Small tables with named rows and columns. After each table, cells are looked up by row and column.

Mef =
	Nefidav	Vegek	Gofil	Romil	Vezug	Vimusa
Dop	210	65	166	155	122	143
Godovup	207	66	177	150	124	142
Sez	203	58	173	151	124	144
Kefi	204	67	178	152	116	140
Senufus	205	67	177	153	122	147
Tulubaz	209	67	171	153	127	146
Kavab	208	59	172	152	116	140
Bilo	200	56	175	155	122	144

Senufus, Nefidav => 205
Tulubaz, Nefidav => 209
Godovup, Nefidav => 207
Kavab, Nefidav => 208
Tulubaz, Vegek => 67
Sez, Nefidav => 203
Godovup, Romil => 150
Tulubaz, Gofil => 171
Dop, Vegek => 65
Bilo, Romil => 155
Godovup, Gofil => 177
Kavab, Gofil => 172
Dop, Nefidav => 210

Vubez
cols = Menati, Pav, Bis, Sok, Poref, Bokof, Sefaku, Matarob, Gop
Guko: [0.60, 0.33, 0.52, 0.24, 0.33, 0.64, 0.40, 0.58, 0.55]
Dogu: [0.57, 0.53, 0.46, 0.54, 0.57, 0.59, 0.51, 0.64, 0.47]
Tob: [0.42, 0.54, 0.62, 0.50, 0.49, 0.53, 0.56, 0.51, 0.37]
Sotoruk: [0.47, 0.48, 0.69, 0.48, 0.42, 0.45, 0.63, 0.27, 0.62]
Fimit: [0.55, 0.58, 0.55, 0.46, 0.56, 0.59, 0.49, 0.47, 0.49]
Fotot: [0.46, 0.46, 0.65, 0.42, 0.74, 0.98, 0.82, 0.56, 0.61]
Retizoz: [0.40, 0.58, 0.52, 0.38, 0.68, 0.92, 0.75, 0.53, 0.58]
Kisote: [0.47, 0.49, 0.69, 0.48, 0.42, 0.45, 0.64, 0.27, 0.62]
Gizike: [0.55, 0.39, 0.69, 0.52, 0.65, 0.76, 0.70, 0.57, 0.59]
Bibas: [0.34, 0.54, 0.75, 0.46, 0.45, 0.41, 0.52, 0.27, 0.82]

Dogu, Bis -> 0.46
Tob, Matarob -> 0.51
Dogu, Menati -> 0.57
Fimit, Sefaku -> 0.49
Tob, Bis -> 0.62
Kisote, Menati -> 0.47
Sotoruk, Gop -> 0.62
Gizike, Gop -> 0.59
Guko, Bis -> 0.52
Sotoruk, Bokof -> 0.45
Gizike, Bokof -> 0.76
Retizoz, Sefaku -> 0.75
Sotoruk, Matarob -> 0.27
Tob, Sok -> 0.50
Retizoz, Pav -> 0.58
Kisote, Poref -> 0.42
Guko, Gop -> 0.55
Retizoz, Gop -> 0.58
Dogu, Pav -> 0.53
Retizoz, Bis -> 0.52

Rorune =
|  | Gaka | Mapu | Gon | Valafo | Sutup | Nevo | Pek |
|---|---|---|---|---|---|---|---|
| Vatuzu | 787 | 540 | 526 | 664 | 632 | 240 | 599 |
| Rivan | 530 | 659 | 740 | 592 | 566 | 907 | 589 |
| Vimeg | 650 | 853 | 681 | 436 | 640 | 775 | 841 |
| Gemera | 733 | 872 | 690 | 427 | 642 | 690 | 867 |
| Gis | 443 | 449 | 661 | 737 | 549 | 812 | 392 |
| Kabugu | 377 | 526 | 607 | 663 | 593 | 861 | 492 |
| Debaru | 387 | 596 | 650 | 615 | 593 | 936 | 549 |
| Kes | 746 | 759 | 610 | 505 | 647 | 512 | 784 |

What is the Pek of Kabugu in Rorune? 492
What is the Nevo of Kes in Rorune? 512
What is the Gon of Rivan in Rorune? 740
What is the Gaka of Kabugu in Rorune? 377
What is the Nevo of Rivan in Rorune? 907
What is the Mapu of Rivan in Rorune? 659
What is the Pek of Vimeg in Rorune? 841
Which row has the largest Gon? Rivan

Sofu =
	Vap	Sig	Gofenev	Kozi	Lefes	Gak	Nukabug	Nov	Zinovo	Vavuk
Kodose	7.2	2.3	3.3	8.0	7.4	5.5	3.0	1.9	3.6	7.5
Somale	6.9	2.3	3.6	8.8	7.4	5.0	3.0	1.9	3.6	6.9
Bamip	6.7	2.3	3.7	7.4	6.9	7.0	3.9	3.2	5.4	8.4
Ketufus	6.6	2.3	3.4	7.4	6.9	7.0	4.8	3.2	5.7	8.4
Viz	6.1	5.8	4.1	6.3	7.2	6.6	5.0	4.8	6.1	6.0
Sol	6.1	5.8	4.2	6.3	7.6	6.6	5.0	4.8	6.1	6.3
Duvomu	6.1	5.8	4.2	6.6	7.7	6.8	5.0	4.8	6.5	6.6
Nesebiv	5.9	4.6	4.0	7.2	8.3	6.8	5.3	4.8	6.1	7.2
Nedotad	6.1	5.2	4.2	6.9	8.1	6.8	5.3	4.8	6.1	6.9
Lepasap	5.8	5.8	4.5	5.8	6.5	6.4	5.0	5.3	5.7	5.1
Zukoni	7.2	2.3	3.3	7.7	7.4	5.5	3.0	1.9	3.6	7.5

Kodose, Nov -> 1.9
Ketufus, Vavuk -> 8.4
Duvomu, Sig -> 5.8
Duvomu, Lefes -> 7.7
Ketufus, Zinovo -> 5.7
Nedotad, Sig -> 5.2
Duvomu, Nukabug -> 5.0
Nedotad, Nov -> 4.8
Viz, Nov -> 4.8
Kodose, Gak -> 5.5
Lepasap, Gak -> 6.4
Kodose, Vavuk -> 7.5
Lepasap, Sig -> 5.8
Kodose, Nukabug -> 3.0
Bamip, Vap -> 6.7
Nesebiv, Nov -> 4.8

